Here is a tiny trained network, its code and every weight. The questions are about switching its units off for an input and a class, where a switched-off unit gives its printed mean instead of its output.

import numpy as np


def w(rows, s, z=0):
    codes = np.array(rows[::2]) - 128.0
    scale = np.full(codes.shape[1], s)
    scale[-1] = z or s
    return codes * scale


def f(y):
    return y / 2 * (1 + np.tanh(0.7978845608 * (y + 0.044715 * y**3)))


def log_softmax(a):
    a = a - a.max(-1, keepdims=True)
    return a - np.log(np.exp(a).sum(-1, keepdims=True))


def net(x, mask):
    res = np.array(x, float).reshape(1, 3) / 4 @ E
    y = f(res @ A[0][:, :-1].T + A[0][:, -1])
    res = res + np.where(mask, y, B[0][:, -1]) @ B[0][:, :-1]
    return log_softmax(res[-1] @ U[:, :-1].T + U[:, -1])


A, B = {}, {}
E = w([
[187,104,171,228,58,1],'x0',
[118,229,247,121,182,117],'x1',
[20,67,130,166,229,99],'x2',
],0.0077)
A[0] = w([
[67,140,221,165,176,83,200],'n0',
[119,132,185,173,142,35,186],'n1',
[134,203,229,135,133,107,222],'n2',
[207,51,67,161,49,131,217],'n3',
[90,119,99,72,192,214,176],'n4',
[80,64,66,121,142,158,209],'n5',
[120,194,236,134,143,88,198],'n6',
[177,186,137,118,99,165,199],'n7',
[125,2,75,138,125,107,227],'n8',
[141,31,73,162,117,58,155],'n9',
[79,67,89,110,164,180,197],'n10',
[124,85,51,135,124,176,253],'n11',
[34,112,100,135,194,152,195],'n12',
[107,134,190,198,137,35,187],'n13',
[108,192,225,158,166,78,185],'n14',
[84,102,75,104,151,178,154],'n15',
[191,169,108,91,88,171,191],'n16',
[151,189,130,101,96,196,198],'n17',
[138,71,81,219,84,50,180],'n18',
[161,208,130,100,100,192,201],'n19',
],0.0088,0.0051)
B[0] = w([
[181,105,180,166,129,251,206],'n0',
[187,142,152,199,55,148,206],'n1',
[158,204,217,147,140,143,226],'n2',
[108,149,74,128,82,43,254],'n3',
[55,115,147,85,241,182,243],'n4',
[38,74,33,178,162,139,219],'n5',
[200,180,232,149,138,154,218],'n6',
[134,241,126,68,132,74,206],'n7',
[115,62,71,142,80,100,237],'n8',
[151,47,96,122,49,89,213],'n9',
[26,76,69,156,179,161,217],'n10',
[99,116,51,128,137,113,232],'n11',
[91,55,140,163,194,254,215],'n12',
[211,138,150,200,34,162,217],'n13',
[184,153,221,156,126,194,212],'n14',
[93,132,84,154,200,151,198],'n15',
[86,198,86,68,124,82,222],'n16',
[95,207,120,35,167,88,218],'n17',
[144,97,131,131,13,69,236],'n18',
[108,217,141,52,174,72,228],'n19',
],0.0072,0.0088)
U = w([
[162,34,114,153,75,186,88],'0',
[137,52,59,170,44,27,159],'1',
[161,93,130,93,115,142,2],'2',
[254,156,208,236,100,162,178],'3',
[46,43,53,177,209,180,189],'4',
[120,109,204,90,197,184,58],'5',
[171,106,118,157,168,96,34],'6',
[120,242,111,9,134,57,202],'7',
],0.0065,0.003)

Each question gives the input, the list of numbers given to net, and the class t.
The units are the neurons (one row each of A and B). Each row of codes is followed by its name. A weight is (code - 128) times the scale printed after its matrix; where a second scale follows, it is the last column's (A, B and U).
mask holds one flag per neuron, in row order. A switched-off neuron (its flag False) gives its mean, the last column of its row in B, instead of its output. The means were averaged over made-up inputs and are rounded, as every weight is.
A unit's drop is (log p(t) with every unit on - log p(t) with that unit switched off) / (log p(t) with every unit on - log p(t) with every unit switched off).
The circuit of an input: a set's keep is (log p(t) with only the set's units on - log p(t) with every unit switched off) / (log p(t) with every unit on - log p(t) with every unit switched off). Starting from the 12 units with the biggest drops (on a tie, the unit counted first), units are removed one at a time, each time the one whose removal leaves the highest keep (on an exact tie, the one counted first), for as long as the keep stays at least 0.8.
units of the circuit, in order: the units of the circuit, biggest drop first
k most important neurons: the k neurons with the biggest drops, biggest first
drop when u is switched off: that unit's drop, to one decimal
input [0,8,-5], class 3: units of the circuit, in order	[n6]
input [-1,-4,-3], class 1: units of the circuit, in order	[n4 n3]
input [1,-6,4], class 1: 2 most important neurons	[n18 n9]
input [1,-7,5], class 1: 2 most important neurons	[n18 n9]
input [7,-1,8], class 3: 3 most important neurons	[n0 n13 n1]
input [8,-1,3], class 3: 2 most important neurons	[n13 n1]
input [-5,-7,-4], class 4: 2 most important neurons	[n5 n10]
input [-5,-6,-4], class 4: 2 most important neurons	[n5 n10]
input [2,-2,4], class 1: drop when n4 is switched off	0.3
input [2,2,2], class 3: drop when n10 is switched off	0.0
input [-6,2,0], class 4: drop when n6 is switched off	0.1
